Below is a small trained network, with its code and all its weights. Each question gives an input and a target symbol and asks what happens when units are switched off, that is, made to give their printed mean instead of their output.

import numpy as np


def w(rows, s, z=0):
    codes = np.array(rows[::2]) - 128.0
    scale = np.full(codes.shape[1], s)
    scale[-1] = z or s
    return codes * scale


def norm(h):
    return h / np.sqrt((h * h).mean(-1, keepdims=True) + 1e-5)


def f(y):
    return y / 2 * (1 + np.tanh(0.7978845608 * (y + 0.044715 * y**3)))


def softmax(a):
    e = np.exp(a - a.max(-1, keepdims=True))
    return e / e.sum(-1, keepdims=True)


def log_softmax(a):
    a = a - a.max(-1, keepdims=True)
    return a - np.log(np.exp(a).sum(-1, keepdims=True))


def net(x, mask):
    ids = ['βγδζθλμστφψ'.index(c) for c in x.split()]
    T = len(ids)
    res = E[ids] + P[:T]
    q, k, v = (norm(res) @ M[0].T for M in (Q, K, V))
    z = softmax(np.where(np.tri(T) > 0, q @ k.T / 2**0.5, -1e9)) @ v
    res = res + np.where(mask[0], z, O[0][:, -1]) @ O[0][:, :-1]
    y = f(norm(res) @ A[0][:, :-1].T + A[0][:, -1])
    res = res + np.where(mask[1:13], y, B[0][:, -1]) @ B[0][:, :-1]
    return log_softmax(norm(res)[-1] @ U[:, :-1].T + U[:, -1])


Q, K, V, O, A, B = {}, {}, {}, {}, {}, {}
E = w([
[128,105,161,117,123],'β',
[147,91,136,111,113],'γ',
[64,155,54,167,65],'δ',
[160,102,130,112,121],'ζ',
[96,199,245,96,56],'θ',
[135,164,193,98,193],'λ',
[119,132,93,99,120],'μ',
[120,110,159,111,128],'σ',
[172,71,217,128,91],'τ',
[147,117,124,228,168],'φ',
[136,108,96,115,106],'ψ',
],0.012)
P = w([
[133,158,152,195,3],'0',
[201,181,141,161,50],'1',
[175,173,165,176,30],'2',
[76,90,143,82,153],'3',
[80,89,171,166,90],'4',
[162,137,115,144,120],'5',
[134,179,174,218,89],'6',
[78,74,143,89,141],'7',
[171,159,122,131,143],'8',
[129,109,152,173,97],'9',
[93,42,109,53,162],'10',
],0.0058)
Q[0] = w([
[152,254,161,215,2],'h0',
[44,117,128,96,199],'h0',
],0.0058)
K[0] = w([
[2,83,191,181,14],'h0',
[204,172,142,123,81],'h0',
],0.0061)
V[0] = w([
[5,148,92,27,120],'h0',
[253,151,22,5,149],'h0',
],0.0053)
O[0] = w([
[165,174,196,29,1,41],'h0',
[29,153,238,243,69,2],'h0',
],0.0052,0.0022)
A[0] = w([
[136,73,70,150,128,2],'n0',
[131,116,191,92,45,79],'n1',
[55,95,81,51,77,128],'n2',
[53,151,128,103,171,12],'n3',
[165,156,97,159,100,16],'n4',
[154,49,187,82,169,85],'n5',
[90,133,115,255,158,35],'n6',
[162,211,200,136,168,98],'n7',
[91,202,112,118,83,152],'n8',
[150,110,75,136,181,114],'n9',
[153,78,104,186,130,145],'n10',
[85,193,56,117,116,83],'n11',
],0.0095,0.0052)
B[0] = w([
[67,194,49,60,125,134],'n0',
[129,196,235,106,127,217],'n1',
[145,181,41,130,87,255],'n2',
[155,54,209,176,121,111],'n3',
[199,64,161,186,94,114],'n4',
[229,74,168,138,130,240],'n5',
[254,234,91,119,252,159],'n6',
[12,28,154,134,154,176],'n7',
[63,149,176,140,131,193],'n8',
[49,113,166,77,110,185],'n9',
[81,109,166,180,184,232],'n10',
[69,85,86,163,164,162],'n11',
],0.0073,0.0035)
U = w([
[137,109,140,242,60,90],'β',
[79,212,220,99,101,252],'γ',
[51,61,128,50,192,61],'δ',
[180,155,111,89,118,99],'ζ',
[160,101,87,39,150,83],'θ',
[161,124,113,82,115,151],'λ',
[120,91,116,127,135,64],'μ',
[106,79,133,182,113,94],'σ',
[57,51,139,205,109,80],'τ',
[145,188,136,196,253,193],'φ',
[182,135,104,44,126,52],'ψ',
],0.0074,0.0035)

Each question gives the input, a string of symbols that net reads in full, and the target symbol t.
The units are the heads (2 rows each of Q, K, V and O) and the neurons (one row each of A and B). Each row of codes is followed by its name. A weight is (code - 128) times the scale printed after its matrix; where a second scale follows, it is the last column's (O, A, B and U).
mask holds one flag per unit, heads first, then neurons. A switched-off unit (its flag False) gives its mean, the last column of its rows in O or B, instead of its output. The means were averaged over made-up inputs and are rounded, as every weight is.
A unit's drop is (log p(t) with every unit on - log p(t) with that unit switched off) / (log p(t) with every unit on - log p(t) with every unit switched off).
The circuit of an input: a set's keep is (log p(t) with only the set's units on - log p(t) with every unit switched off) / (log p(t) with every unit on - log p(t) with every unit switched off). Starting from the 12 units with the biggest drops (on a tie, the unit counted first), units are removed one at a time, each time the one whose removal leaves the highest keep (on an exact tie, the one counted first), for as long as the keep stays at least 0.8.
circuit, biggest first: the units of the circuit, biggest drop first
unit that matters most: the unit with the biggest drop
k most important neurons: the k neurons with the biggest drops, biggest first
drop of u: that unit's drop, to one decimal
input μ γ τ θ μ δ ψ, target γ: circuit, biggest first => h0; n1
input β τ β λ ζ ζ φ β, target φ: most important neuron => n6
input β δ ψ φ τ ζ, target δ: circuit, biggest first => h0; n9
input τ θ μ μ μ ψ ζ, target γ: 2 most important neurons => n1; n5
input β ζ δ φ β ζ, target δ: circuit, biggest first => n9; h0
input γ τ γ φ ζ β, target δ: 2 most important neurons => n9; n0
input ζ λ β, target φ: 3 most important neurons => n10; n6; n7
input β ζ ζ φ μ γ β σ, target φ: 2 most important neurons => n6; n7
input δ β ζ μ δ μ, target γ: 2 most important neurons => n8; n1
input δ μ θ μ λ μ ψ μ, target γ: drop of h0 => 1.0
input τ φ μ λ λ μ ψ σ, target γ: drop of h0 => 2.0
input μ μ μ δ λ μ β β, target γ: drop of n1 => 0.2
input μ μ τ ζ μ μ σ σ, target γ: drop of n1 => 0.1
input φ ψ ζ θ σ ζ μ β β γ ζ, target φ: unit that matters most => h0
